Rows with their classes:
-32 -9 -3 -5 -8 -7 11 12 1 6 -16 -9 -2 1 12 -14 10 2 -6 17 -6 -12 4 0 -36 12 14 -1 -4 -7 3 -22 6 5 -7 30 1 27 2 -14 -35 5 13 -19 4 -1 14 -16 15 32 9 7 -5 19 4 37 -19 -5 -7 4 1 -24 2 -4 3 3 -9 7 8 9 10 13 5 28 -5 -2 11 -15 -30 0 -19 -15 -1 25 24 12 -7 -5 -17 18 1 5 -12 7 -1 -5 9 -13 -11 -25 1 -21 0 -10 -23 0 -15 15 0 -15 7 -16 8 3 14 16 6 -1 -4 24 -10 17 -25 -28 -7 10 20 15 4 28 8 12 -7 -10 -13 -16 -15 -13 -35 -21 -17 8 -> E
5 -4 6 -15 13 3 8 26 4 9 -11 -1 -12 -11 -8 15 -10 -8 4 -13 -13 -1 4 -1 -26 -2 -3 7 -4 -27 -1 12 -21 8 16 -1 -13 18 -18 5 -14 5 -18 16 -1 2 -5 -20 -20 16 -1 9 -1 1 30 14 -22 -4 0 7 -10 -13 2 9 -12 3 8 12 14 -8 9 -1 9 -9 -3 1 2 -10 -31 -16 -16 4 9 8 8 6 35 -10 9 20 11 14 -11 -2 -13 7 -5 -6 -10 2 12 -21 -11 -19 15 19 0 -14 15 -46 18 -3 -23 10 -11 18 -23 24 -12 -8 4 30 5 -15 -11 19 13 -18 7 4 -7 20 17 18 -1 1 -27 29 8 -3 1 15 -> C
-29 3 -8 -8 27 6 15 38 3 -4 -28 -16 -26 -20 -29 7 6 14 -4 -9 -11 -1 -3 7 -56 13 6 -3 -7 -23 -4 -4 -8 18 15 -3 7 16 -13 6 -8 2 -25 0 6 10 7 -16 -16 23 -7 17 -4 3 29 20 -35 -19 2 10 -20 6 -26 0 -31 6 -13 -2 15 -1 -3 -4 -4 -2 -14 -5 7 -16 -28 -22 -17 20 -26 30 19 29 16 -11 -13 6 4 16 -17 5 0 11 2 -16 -11 -3 29 -42 7 -16 -2 -17 6 -1 8 -57 21 -1 -22 5 -12 4 -11 15 -9 -29 -3 43 -10 -21 -11 23 33 9 7 6 5 -1 19 8 0 7 -24 29 -24 11 13 -3 -> C
29 6 -20 5 2 -5 16 5 18 -2 45 -26 6 4 -37 10 -8 8 -24 3 -4 11 -11 -8 -5 10 -30 8 7 -5 21 -4 8 -5 23 -26 -12 -5 -31 -6 31 0 5 9 -1 11 -14 12 -24 -7 -3 1 1 12 15 -25 4 -5 -8 7 -9 29 23 -10 -20 15 -1 -4 -2 -5 0 -8 22 1 -6 -22 -3 1 14 14 -8 10 -20 -21 -4 11 -4 -31 14 11 -9 -19 14 3 2 5 -2 6 6 2 -3 1 37 -3 -7 -40 4 6 -5 -1 1 7 -9 -8 3 -2 1 -14 18 -24 15 21 6 -2 -15 -16 -16 24 3 -36 -2 -28 -5 14 0 -9 7 11 7 27 8 -10 -> X
-16 -6 -20 -12 28 12 10 13 15 -8 -15 -18 -16 -11 -12 -5 -3 18 -13 -5 -9 -1 -11 10 -39 11 -4 2 -5 0 1 4 -5 5 6 -8 14 7 -2 11 -1 -6 6 -5 9 -1 2 4 -19 8 -4 13 -5 6 10 15 -19 -29 -9 1 -2 11 -49 -8 -36 -8 -12 -1 1 -1 -4 10 26 0 -1 -5 9 -9 -12 -6 -5 -7 -11 9 10 18 0 -2 10 -11 -8 12 -5 4 -1 2 -6 -6 -14 -9 7 -6 25 -1 -1 -16 5 1 8 -37 -2 15 -14 -7 -3 -6 8 12 5 -18 0 22 -4 -9 -7 18 27 21 6 -18 -3 -4 13 -4 9 2 -1 -4 -25 13 8 -5 -> C
2 1 3 -1 -24 -6 5 -2 -1 8 18 -10 12 -10 -27 8 -8 -1 8 12 10 0 -1 -1 10 7 4 5 3 -10 2 -1 4 13 7 6 -9 9 -14 -9 4 3 -7 -1 -7 -9 -4 -6 -4 -7 3 -11 -7 4 17 -1 -1 3 5 4 -16 13 32 -3 21 17 3 1 -4 -10 12 2 10 -2 0 1 2 3 3 -4 -2 11 0 -15 -5 -6 -5 -13 -6 1 14 -3 8 -3 -5 8 5 9 7 -4 -7 0 -6 -10 -2 11 -6 3 -22 20 9 -12 5 -10 0 -8 -9 -10 -8 -23 0 -3 -10 -7 -15 -17 -11 -15 -7 -1 8 5 3 6 -4 -18 -8 5 23 5 24 -1 -> Z
-34 -15 -2 14 19 6 5 39 1 9 -21 -43 -14 -21 -42 17 21 8 1 -16 12 -11 23 1 -51 20 27 -15 -1 -13 -22 -30 -5 23 12 39 9 19 -15 -4 -6 -19 -40 -1 1 18 -5 -37 3 26 -12 11 9 14 30 17 -29 -40 11 21 -28 10 36 4 -3 9 -23 10 12 -17 15 15 -2 -12 2 -18 6 -30 1 -32 -15 3 -5 47 12 45 9 -15 -31 15 28 28 -37 6 4 21 14 0 2 9 49 -28 -6 -36 -15 -13 -7 -9 -20 -48 47 -14 -20 12 -17 0 -30 -7 -24 -9 0 33 -18 -28 -18 25 26 -49 -1 27 34 2 7 1 -27 -2 -36 17 -16 21 12 14 -> Z
36 5 2 10 -25 -12 17 31 -6 -8 15 -5 -2 -14 -11 17 3 -9 -8 19 1 -1 -15 -9 -31 0 -21 4 -17 -26 6 -20 3 15 1 7 -10 14 -37 -4 7 13 -24 -4 14 12 -28 -21 -6 31 7 9 -12 10 30 2 1 -6 8 2 -22 -34 64 -8 -20 25 0 15 11 -17 16 -5 10 5 -23 -13 8 -23 -9 -12 -5 -3 15 -10 4 21 40 -28 14 13 15 -3 -24 1 -5 -2 4 -1 7 6 21 -25 7 -31 1 -15 2 10 -16 -30 22 -20 -23 -4 -13 9 -25 6 -6 -16 -7 44 -1 -14 -3 -1 -6 -2 0 30 17 -13 16 19 -5 -15 -30 32 3 -11 9 11 -> E
-19 -7 -16 13 -1 4 -6 7 -6 7 -14 -15 4 5 13 11 15 -5 -7 -6 1 -13 -1 7 -16 4 20 -12 -2 18 -23 -25 -2 11 -10 39 13 0 -12 -12 -11 -14 -21 -10 3 1 -8 -22 8 12 -7 -1 9 9 -1 11 1 -16 9 13 -3 -14 15 8 12 -12 -20 7 -2 -12 15 7 -10 -15 1 -5 -4 -16 8 -8 2 -18 24 16 -7 19 -10 3 -18 2 11 19 -22 5 -3 4 2 4 -2 13 16 -8 -4 -8 -5 8 -9 11 -2 -12 29 -11 1 10 -10 -2 -21 0 -11 20 -7 4 -12 -13 8 3 11 -36 3 24 20 10 -2 -7 -14 -3 -3 -7 -14 -14 -3 19 -> Z
31 3 -16 -19 16 -4 3 31 10 -23 10 -22 -7 -18 -54 7 14 27 -20 -3 6 2 6 -15 -42 24 -31 -10 -5 -12 7 -16 4 -12 23 -36 14 -12 -13 13 37 -5 -6 -4 7 38 -10 7 -10 9 -6 13 3 5 17 -20 2 -27 2 3 -21 23 20 -20 -53 6 -5 -9 1 4 -3 -12 4 12 1 -31 15 -11 22 4 -12 21 -41 1 0 23 8 -31 -12 13 -7 -15 5 5 25 13 16 -1 28 -10 32 -10 37 -13 -23 -52 20 -9 -27 -31 -8 14 -23 -5 5 -1 19 -8 25 -42 3 33 2 0 -6 14 1 18 6 -8 15 -32 8 15 -4 3 -15 24 -5 30 4 -9 -> X
-27 -9 -6 8 2 8 -5 14 0 -12 -15 -15 -3 -9 -4 -1 17 13 -9 -2 -6 -15 -5 10 -37 20 15 -13 -7 18 -14 -28 7 2 -2 25 28 -4 -1 1 -13 -14 -12 -20 8 9 0 -15 2 21 -4 -3 15 31 2 7 -2 -21 -3 5 -7 -5 -11 -9 -27 -10 -22 2 -7 2 4 11 -7 0 4 -10 8 -15 13 4 8 -11 0 17 13 14 -14 -8 -25 -2 2 11 -19 6 14 7 9 -6 7 -5 15 -7 12 -3 -15 -4 0 24 -12 -19 12 -8 6 1 -6 4 -7 2 1 4 -7 13 -15 -6 0 12 16 -8 1 19 14 2 7 -14 -9 -3 1 -13 -28 2 -2 8 -> Z
46 2 -6 6 -8 -3 11 6 -7 -5 8 6 -1 19 16 5 6 -15 -24 10 -1 -1 -25 -11 -19 -12 -24 3 5 -6 2 -6 -7 -6 5 -10 -4 0 -18 -1 17 8 5 7 9 21 -20 1 -5 13 7 20 -5 6 -4 -5 3 0 11 0 7 -21 31 -1 -8 12 -6 0 11 -12 1 -14 3 3 -12 -16 -2 -15 2 3 -7 -17 28 -18 -11 17 21 -15 20 10 -3 -9 -10 7 -4 -8 -10 -5 -7 14 16 -13 16 -3 11 -28 4 0 2 -15 2 3 -13 4 9 1 -1 5 11 14 -1 19 13 1 20 -5 -1 20 2 8 3 -4 4 13 10 -7 -7 20 -5 -12 -14 10 -> F
-77 -11 -6 11 -16 11 5 11 8 7 -12 -24 5 -19 -8 0 0 2 -3 5 -22 -15 3 26 -28 23 49 -2 -9 20 -16 -32 13 27 -20 62 14 24 -9 -27 -50 -9 -31 -31 -1 -20 8 -27 8 32 -2 -16 5 25 18 30 -15 -16 -3 12 -7 -12 -21 -4 -10 -9 -27 12 -5 5 18 25 -4 -8 -4 10 3 -9 -18 -5 4 -23 -1 42 32 2 -6 -5 -30 -4 9 21 -32 5 -3 8 2 -8 -24 -2 -4 -13 -6 -7 -16 28 -21 43 2 -18 32 -25 20 15 -15 14 -19 10 -20 13 -5 26 -32 -23 -28 2 20 -22 3 21 16 5 2 -17 -27 -14 0 -19 -34 -8 8 5 -> Z
3 9 -3 15 -4 -5 6 25 -12 4 -2 -10 2 19 -11 -2 29 -1 -11 -4 -1 -1 16 -11 -19 11 13 -15 5 6 -6 -32 -2 -2 6 8 -4 -6 6 -12 -6 -3 -14 -3 -2 32 8 -4 21 16 -3 3 11 11 9 -3 3 -1 3 9 -8 -7 33 -1 -3 -10 -9 -9 20 10 7 -8 -4 13 1 -22 3 -7 5 0 -7 8 -16 31 5 33 3 -11 -35 27 -4 -10 -17 10 14 7 6 -7 15 3 30 -20 -3 -8 -22 -22 -2 -2 -2 -16 8 -10 2 13 8 4 0 -12 7 19 -3 13 -9 -11 8 -2 10 0 3 24 18 0 -12 7 -25 2 -15 20 -16 -2 -26 0 -> X
-16 -6 -7 0 -5 0 -4 16 13 8 6 -21 -2 -9 -22 14 -5 -3 -6 2 -16 1 13 3 -19 12 11 3 3 -6 4 -20 -6 11 2 18 -6 15 -16 -12 -12 -7 -16 -2 -5 1 -9 -21 -8 13 -4 -5 4 15 23 8 -12 -12 1 10 -8 -4 13 4 -16 10 -13 11 7 0 11 9 12 -6 1 -9 1 -5 -6 -6 -5 2 -2 17 14 5 9 -14 -7 12 4 2 -19 1 -3 6 -2 0 -7 2 4 -14 1 -15 -6 7 -8 5 1 -24 17 -8 -8 6 -8 13 -18 5 -10 -5 7 30 -9 -15 -26 8 0 -21 4 2 3 1 -1 8 -19 -12 -15 8 -2 8 0 5 -> C

Rows with their classes:
18 1 1 0 20 -4 -19 3 16 2 -7 6 -11 25 3 -7 -4 -3 -8 -1 15 0 -13 11 -1 -18 1 -22 -2 -3 -1 0 -7 1 -2 23 12 0 -8 -7 -2 -7 -2 -6 -5 41 -12 -13 -18 3 1 -3 -2 -6 -4 2 2 4 -21 -7 -20 21 11 4 6 25 -4 25 -8 10 -6 -3 3 12 -3 -1 15 -48 -9 3 -3 -16 5 23 14 6 7 -8 11 -5 -1 11 6 -3 -4 2 3 0 -1 -1 -12 3 -15 2 8 24 8 8 22 10 19 11 7 -8 10 5 17 0 -2 0 -50 2 1 -19 19 -12 -20 -6 -12 -2 2 -7 12 -3 10 -19 -7 2 2 10 17 -7 -> [17]
-37 -2 28 -3 2 9 35 -8 -40 11 7 0 5 -45 -9 1 2 8 9 16 -7 4 25 14 -1 22 -14 42 30 10 -15 3 4 5 -1 -18 -6 -1 -4 3 2 7 0 -13 3 -54 4 28 18 0 -17 13 5 13 2 14 -4 0 17 14 25 -17 -10 21 -21 -38 -1 -18 3 3 8 3 -4 -27 11 -8 -26 -1 5 0 7 36 -14 -36 5 0 -11 14 -1 2 -1 -4 -34 3 11 5 0 3 8 -3 21 -18 21 11 -13 -23 -15 -25 -35 1 -19 -26 -18 1 0 -15 -12 -4 15 2 52 2 -5 11 -4 15 18 -21 9 2 6 -36 -16 5 -4 34 -4 -5 6 -8 -16 7 -> [28]
4 2 -9 3 8 -9 -41 4 5 -3 -3 8 -6 28 -9 0 1 -2 2 -18 0 -1 -26 -16 6 -4 0 -23 -27 -8 4 -4 -3 -7 5 4 7 1 6 -5 2 -15 -4 15 7 25 0 -11 0 4 10 -7 -7 -10 5 -9 -1 4 -17 -5 0 -7 0 -2 0 8 12 0 -3 4 -1 3 -1 10 -2 -9 15 -43 0 6 -3 1 -6 17 4 4 -3 -7 2 -2 -1 5 -30 -6 -6 -14 3 6 -3 -7 -3 16 -6 14 3 9 -4 12 9 -3 11 5 22 5 -2 11 12 1 -3 5 -1 -9 -6 -5 -13 -12 -16 17 0 -1 -12 12 8 0 0 -10 -4 1 -8 11 9 -3 -> [31]
-10 1 -12 -4 -1 -2 -5 4 -17 4 7 7 9 -10 -8 10 -3 -2 3 9 -24 -5 -2 -7 -2 3 -7 -3 -7 -11 8 -3 0 2 5 -7 7 -4 6 6 -2 6 3 -8 10 -9 6 11 7 -10 5 -9 -14 9 -2 3 2 8 5 1 -11 4 -2 -2 3 -32 5 -15 8 -13 2 5 -1 -7 -3 3 -1 24 1 20 5 -27 11 7 -1 0 -4 -8 1 3 1 -1 -7 3 6 0 -2 2 -5 0 8 -9 4 2 13 -1 -3 1 -8 -6 -6 0 5 -4 -6 -15 -7 5 0 3 21 -4 -2 11 -35 4 7 17 -5 3 -12 19 8 -2 -9 7 8 -2 6 -15 -8 4 -> [20]
-63 -3 45 11 69 6 0 3 -31 2 -18 5 29 31 -22 -21 -28 37 11 -35 -11 -7 -10 -10 3 17 -42 -45 -22 24 -4 -4 7 -11 -3 29 20 14 -9 -16 3 -65 3 -6 8 15 -51 -42 7 0 -11 1 -50 -12 16 -5 -19 22 -18 12 10 -5 36 14 -56 6 7 7 -27 8 15 1 -33 -85 25 -6 -18 -89 -10 -11 -9 70 -50 14 21 35 -16 5 6 -29 2 -1 -89 8 -43 -13 0 26 19 -1 33 -2 -22 -27 15 67 -5 -39 19 29 34 -23 58 5 -3 14 6 -8 36 6 60 8 0 -15 13 11 -49 -17 25 0 2 78 -23 -20 17 7 -13 8 5 53 26 -9 -> [16]
27 4 -10 -3 16 -7 -18 4 19 4 -3 7 -29 25 6 -2 -2 -9 -5 6 16 1 -16 14 -1 -21 10 -19 0 -7 -2 6 -3 5 1 21 13 -3 -7 -8 -6 1 -2 -4 -2 44 -6 -6 -28 2 1 -6 1 -2 -9 2 5 1 -20 -10 -22 23 8 4 11 18 -4 23 -3 10 -7 -5 6 24 -7 -1 20 -30 -6 8 -5 -32 13 28 12 9 8 -10 9 -4 1 11 30 -5 1 4 0 -3 -5 -5 -15 10 -16 9 6 16 9 15 20 2 16 13 0 -9 10 -1 17 2 -6 2 -63 3 0 -15 14 -11 -16 -5 -16 -2 -6 -14 19 1 12 -22 -1 1 0 2 14 -4 -> [17]
14 2 -15 -2 -19 0 4 0 16 -4 4 -4 0 -5 10 6 4 -7 -4 6 -4 -1 12 -3 -3 -6 10 6 3 -3 4 0 -3 1 1 -7 -5 -4 3 6 -1 16 1 3 -2 -6 12 7 -3 -5 5 -2 7 4 -3 0 2 -5 7 -1 -8 4 -3 -9 13 -5 -2 -4 7 -6 -9 -2 5 20 -10 6 2 60 3 4 3 -21 16 -1 -9 -8 5 -1 -3 5 1 -2 47 0 7 0 0 -7 -5 3 -6 -1 3 -3 2 -15 2 9 -1 -9 -8 12 -11 -2 -3 -1 -4 3 -10 2 -10 -2 2 8 -7 0 13 6 -6 1 0 -5 1 1 -6 -2 5 -1 0 -13 -9 -3 -> [30]
-17 -3 14 -4 9 6 27 -1 -22 8 2 0 5 -26 -5 0 1 1 6 17 -3 1 17 20 -3 8 -8 13 24 7 -8 2 3 8 -4 -3 0 -3 -5 -2 -1 5 1 -17 2 -23 -4 16 2 -1 -7 7 -2 13 -3 13 -3 4 7 6 3 5 2 9 -9 -23 -5 -7 1 4 2 -4 -1 -14 4 1 -13 1 -2 1 4 5 0 -14 9 3 -2 4 5 3 4 -3 -9 4 6 8 -1 1 9 0 10 -14 3 5 -2 -4 -4 -16 -18 7 -7 -10 -14 -7 2 -15 -6 0 10 2 8 8 0 2 4 8 10 -19 -1 1 6 -18 -7 0 1 16 -3 -1 9 -9 -7 4 -> [28]
24 0 -5 -2 12 -3 -6 6 24 -7 -8 -2 -5 25 11 -4 -7 0 -4 -3 10 0 -7 9 0 -16 5 -15 -1 1 1 1 0 0 -4 23 8 2 -6 -7 -4 -3 0 -1 -7 35 -12 -23 -17 2 5 -6 -4 -8 -5 1 0 0 -13 -8 -20 23 15 -3 12 23 -8 23 -8 6 -7 -5 1 7 -5 7 13 -23 -8 0 -5 -19 13 21 0 6 9 -8 4 -5 1 4 20 -2 -9 0 -2 3 -2 5 -14 4 -18 -14 7 29 12 8 29 10 18 13 6 -7 6 9 12 0 -3 -2 -49 7 6 -15 21 -11 -16 -5 -14 -1 2 16 7 -6 11 -22 -1 4 2 11 14 -8 -> [17]
-26 -1 21 6 17 1 -12 -3 -19 4 -2 5 0 5 -15 -7 -3 12 6 -16 4 1 -9 -8 7 14 -15 -2 -8 1 -11 -2 1 -5 2 -3 0 8 0 -4 5 -20 -1 5 5 -3 -6 -2 13 8 -9 6 -7 -4 8 -5 -5 6 -7 4 20 -23 0 11 -21 4 7 -9 -6 7 5 4 -6 -22 11 -13 -8 -76 2 -6 -7 46 -35 -5 9 7 -10 7 -1 -3 -3 2 -77 -1 -10 -6 2 10 9 -7 16 4 3 14 -11 4 -12 -14 -10 1 -3 -22 18 8 -1 11 2 -4 13 1 44 -4 -8 -4 -2 3 -11 0 12 -2 -1 -1 -4 1 2 12 -8 -1 -4 18 3 -1 -> [31]
-10 -2 14 0 18 -1 -9 3 -10 6 -3 6 -2 4 -8 -4 8 4 3 -1 2 2 -7 7 2 1 -9 -4 -1 1 -6 8 2 4 0 8 6 2 -4 -4 0 -9 0 -4 2 6 -7 0 -2 3 -5 1 -5 4 -3 3 0 5 -8 -2 1 0 6 8 -10 0 1 3 -7 3 1 1 -3 -8 6 -5 -1 -45 -3 -2 -2 8 -9 4 10 7 -4 -1 5 -3 -2 4 -31 2 -2 -2 1 5 2 -4 4 -1 -5 8 3 8 -3 -5 -1 5 5 -5 4 -2 1 -1 4 0 5 1 0 1 -3 -5 2 -2 -9 -6 0 -2 0 -6 1 -1 5 1 -4 1 1 6 4 -1 -> [31]
-19 -1 14 4 3 -3 -19 1 -14 5 -1 10 -5 3 -10 -3 4 4 6 -11 3 1 -11 -10 5 12 -7 5 -12 -3 -10 -2 0 -3 1 -9 -5 6 3 -1 -1 -10 0 7 8 -8 5 6 7 6 -7 5 2 -2 8 -4 -2 2 -3 2 23 -18 -7 8 -12 5 11 -10 -1 6 3 4 -5 -2 5 -15 1 -50 1 -6 -4 31 -23 -7 2 2 -8 3 -1 0 -5 5 -44 -3 -3 -8 5 6 3 -7 10 5 4 22 -10 -10 -10 -1 -12 -3 -2 -12 10 6 -3 7 -1 -1 6 4 28 -5 -7 -5 -5 -1 -5 2 9 0 -5 -14 0 5 -2 9 -5 -1 -4 11 0 -2 -> [31]
9 2 12 -4 21 0 5 0 9 3 -7 1 -2 10 5 -8 -8 1 -2 10 11 1 0 21 -1 -16 3 -12 16 6 -5 6 2 7 -7 23 9 -1 -11 -10 -5 -3 0 -14 -10 25 -19 -11 -20 2 -2 -1 -4 -2 -6 9 -5 0 -13 -4 -18 26 15 9 -1 12 -10 22 -7 9 -6 -7 2 -1 0 7 4 -40 -8 1 -4 -15 8 18 15 9 8 -2 8 -6 2 4 -19 0 -2 7 2 0 1 4 -6 -3 -19 -8 6 27 10 -2 20 16 17 6 -1 -11 11 -4 11 -1 6 -1 -49 10 5 -14 31 -10 -16 -18 -12 -1 7 -7 4 -8 10 -14 -5 2 6 8 14 -6 -> [17]
